Below is a small trained network, with its code and all its weights. Each question gives an input and a target symbol and asks what happens when units are switched off, that is, made to give their printed mean instead of their output.

import numpy as np


def w(rows, s, z=0):
    codes = np.array(rows[::2]) - 128.0
    scale = np.full(codes.shape[1], s)
    scale[-1] = z or s
    return codes * scale


def f(y):
    return y / 2 * (1 + np.tanh(0.7978845608 * (y + 0.044715 * y**3)))


def softmax(a):
    e = np.exp(a - a.max(-1, keepdims=True))
    return e / e.sum(-1, keepdims=True)


def log_softmax(a):
    a = a - a.max(-1, keepdims=True)
    return a - np.log(np.exp(a).sum(-1, keepdims=True))


def net(x, mask):
    ids = ['αβδεζηθλξπτφψ'.index(c) for c in x.split()]
    T = len(ids)
    res = E[ids] + P[:T]
    r = res
    for j in range(3):
        rows = slice(4 * j, 4 * j + 4)
        q, k, v = (r @ M[0][rows].T for M in (Q, K, V))
        z = softmax(np.where(np.tri(T) > 0, q @ k.T / 4**0.5, -1e9)) @ v
        o = O[0][rows]
        res = res + np.where(mask[j], z, o[:, -1]) @ o[:, :-1]
    y = f(res @ A[0][:, :-1].T + A[0][:, -1])
    res = res + np.where(mask[3:11], y, B[0][:, -1]) @ B[0][:, :-1]
    return log_softmax(res[-1] @ U[:, :-1].T + U[:, -1])


Q, K, V, O, A, B = {}, {}, {}, {}, {}, {}
E = w([
[81,115,89,102,114,78,103,90],'α',
[82,207,124,43,90,109,94,173],'β',
[102,121,215,130,176,158,72,208],'δ',
[84,113,142,108,35,65,122,130],'ε',
[95,253,185,101,96,189,83,191],'ζ',
[169,110,106,100,120,46,170,117],'η',
[165,194,144,131,37,116,168,158],'θ',
[112,100,63,149,121,174,27,121],'λ',
[121,103,95,108,95,154,134,200],'ξ',
[147,123,76,122,174,125,126,83],'π',
[179,73,146,180,163,158,95,162],'τ',
[115,225,192,168,102,189,115,132],'φ',
[108,204,93,69,96,82,178,89],'ψ',
],0.019)
P = w([
[86,100,166,114,198,240,168,92],'0',
[148,145,175,138,183,79,203,93],'1',
[167,99,237,91,33,215,27,61],'2',
[82,67,92,106,91,135,165,146],'3',
[132,156,176,176,148,111,161,65],'4',
[252,167,194,48,111,104,41,153],'5',
[53,93,110,91,78,120,158,165],'6',
[111,154,170,194,158,124,151,67],'7',
[113,181,176,217,146,85,81,227],'8',
],0.016)
Q[0] = w([
[169,136,162,207,157,104,128,157],'head 0',
[2,124,194,174,154,103,174,60],'head 0',
[48,123,117,211,122,162,163,64],'head 0',
[136,49,214,55,64,219,131,21],'head 0',
[84,167,79,117,91,194,116,151],'head 1',
[105,121,88,200,85,94,193,126],'head 1',
[124,134,99,116,146,189,79,13],'head 1',
[32,104,129,195,226,159,118,223],'head 1',
[74,85,160,83,102,232,190,33],'head 2',
[149,115,200,74,133,113,109,57],'head 2',
[61,199,125,172,206,83,161,119],'head 2',
[166,148,109,80,113,183,80,126],'head 2',
],0.0098)
K[0] = w([
[191,120,138,182,88,128,91,158],'head 0',
[44,155,120,210,129,70,107,182],'head 0',
[93,170,56,200,160,82,135,165],'head 0',
[5,104,132,193,133,204,182,61],'head 0',
[77,191,123,137,107,143,142,176],'head 1',
[106,113,137,187,81,94,196,114],'head 1',
[123,130,32,165,146,175,128,107],'head 1',
[111,119,153,168,188,140,105,184],'head 1',
[23,135,75,203,173,155,192,122],'head 2',
[92,122,122,165,91,159,134,65],'head 2',
[143,211,67,163,148,59,75,135],'head 2',
[112,148,134,67,132,179,141,110],'head 2',
],0.011)
V[0] = w([
[9,169,73,52,129,57,103,10],'head 0',
[154,151,77,196,160,114,154,98],'head 0',
[100,166,81,225,102,255,79,105],'head 0',
[120,95,105,133,6,127,233,240],'head 0',
[137,94,170,220,149,152,96,60],'head 1',
[163,120,148,113,150,171,102,41],'head 1',
[188,105,110,122,167,114,151,93],'head 1',
[103,106,99,90,133,143,138,162],'head 1',
[97,212,51,98,100,158,121,202],'head 2',
[198,217,100,52,175,236,141,37],'head 2',
[100,110,181,106,54,192,162,210],'head 2',
[125,255,102,221,89,145,200,53],'head 2',
],0.0093)
O[0] = w([
[149,123,10,167,83,108,116,81,99],'head 0',
[137,164,135,128,172,97,158,91,44],'head 0',
[106,125,169,190,152,117,144,153,26],'head 0',
[181,145,159,104,83,168,181,135,47],'head 0',
[143,122,133,97,116,138,119,137,138],'head 1',
[99,176,126,154,140,122,105,179,180],'head 1',
[154,126,149,87,94,114,136,157,141],'head 1',
[139,156,127,143,131,156,155,113,101],'head 1',
[185,164,140,151,69,116,141,196,3],'head 2',
[142,132,94,124,191,156,110,239,217],'head 2',
[144,96,134,147,84,143,177,118,137],'head 2',
[85,181,97,92,149,116,154,154,54],'head 2',
],0.012,0.0072)
A[0] = w([
[112,11,93,55,82,150,94,205,89],'neuron 0',
[102,65,128,171,87,117,13,211,130],'neuron 1',
[48,94,62,122,179,176,237,170,253],'neuron 2',
[153,191,156,147,227,94,179,72,97],'neuron 3',
[87,120,63,117,134,114,193,69,108],'neuron 4',
[212,180,115,28,80,189,57,121,142],'neuron 5',
[126,105,164,167,176,169,61,128,136],'neuron 6',
[120,78,57,254,25,114,101,165,84],'neuron 7',
],0.0078,0.0046)
B[0] = w([
[93,193,129,208,96,118,114,255,226],'neuron 0',
[103,159,94,139,144,71,222,11,252],'neuron 1',
[104,9,162,122,33,142,144,31,187],'neuron 2',
[216,151,38,248,122,176,224,163,159],'neuron 3',
[47,163,193,167,144,97,160,208,184],'neuron 4',
[201,68,102,21,159,181,159,128,185],'neuron 5',
[188,120,84,62,62,75,126,160,226],'neuron 6',
[162,82,208,131,212,159,114,111,177],'neuron 7',
],0.0076,0.017)
U = w([
[135,7,128,128,112,173,144,102,131],'α',
[131,98,128,150,41,85,126,112,159],'β',
[89,120,110,114,97,105,163,190,13],'δ',
[141,131,108,71,65,110,64,169,195],'ε',
[125,140,138,170,158,148,167,179,1],'ζ',
[186,159,155,135,90,137,157,130,124],'η',
[115,160,150,114,144,173,125,202,137],'θ',
[180,109,119,165,127,118,70,84,188],'λ',
[113,120,191,85,172,111,101,138,186],'ξ',
[112,152,110,133,133,89,95,147,107],'π',
[151,126,143,125,163,94,171,99,145],'τ',
[127,114,95,141,193,165,131,181,125],'φ',
[182,106,158,157,191,156,143,138,146],'ψ',
],0.012,0.0064)

Each question gives the input, a string of symbols that net reads in full, and the target symbol t.
The units are the heads (4 rows each of Q, K, V and O) and the neurons (one row each of A and B). Each row of codes is followed by its name. A weight is (code - 128) times the scale printed after its matrix; where a second scale follows, it is the last column's (O, A, B and U).
mask holds one flag per unit, heads first, then neurons. A switched-off unit (its flag False) gives its mean, the last column of its rows in O or B, instead of its output. The means were averaged over made-up inputs and are rounded, as every weight is.
A unit's drop is (log p(t) with every unit on - log p(t) with that unit switched off) / (log p(t) with every unit on - log p(t) with every unit switched off).
The circuit of an input: a set's keep is (log p(t) with only the set's units on - log p(t) with every unit switched off) / (log p(t) with every unit on - log p(t) with every unit switched off). Starting from all 11 units, units are removed one at a time, each time the one whose removal leaves the highest keep (on an exact tie, the one counted first), for as long as the keep stays at least 0.8.
circuit, biggest first: the units of the circuit, biggest drop first
most important unit: the unit with the biggest drop
k most important neurons: the k neurons with the biggest drops, biggest first
heads that matter: for each layer, one digit per head in row order, 1 if its drop is at least 0.15 and else 0, layers parted by /
input η η η δ δ η β, target α: most important unit	head 1
input η ζ θ α π, target φ: 4 most important neurons	neuron 1; neuron 6; neuron 3; neuron 4
input ε η δ τ δ α ε τ τ, target λ: heads that matter	100
input ξ η π, target η: circuit, biggest first	head 2; head 0
input η δ δ, target ε: heads that matter	000
input η η η τ ε δ η, target ε: heads that matter	100
input δ η β, target β: circuit, biggest first	head 2; neuron 1
input λ η η τ α, target π: circuit, biggest first	head 2; head 0; neuron 4
input τ α η δ δ δ λ λ, target λ: circuit, biggest first	head 0; head 2; neuron 5; neuron 7
input α α η ζ, target α: circuit, biggest first	head 1; neuron 2
input η ε β η φ η, target ψ: heads that matter	101
input τ π ξ η η τ, target η: 2 most important neurons	neuron 1; neuron 0
input ξ π τ θ, target α: heads that matter	010
input ε θ β, target α: heads that matter	101
input ψ δ π τ δ η β φ α, target ε: heads that matter	100
input τ η φ δ λ α, target δ: heads that matter	101
input η η τ, target ε: circuit, biggest first	neuron 6; head 1
input η ψ τ τ π π δ ζ ζ, target π: circuit, biggest first	neuron 1; head 0
input η τ δ φ ξ, target α: circuit, biggest first	neuron 2; neuron 4
input δ τ λ β ζ θ α, target α: circuit, biggest first	neuron 7; head 0
input η ζ ε δ δ π η η η, target π: circuit, biggest first	head 2; neuron 1; head 0; neuron 5
input τ η ζ η η η, target ζ: heads that matter	101
input α η η π δ λ δ ψ ψ, target τ: circuit, biggest first	neuron 1; head 0; neuron 0
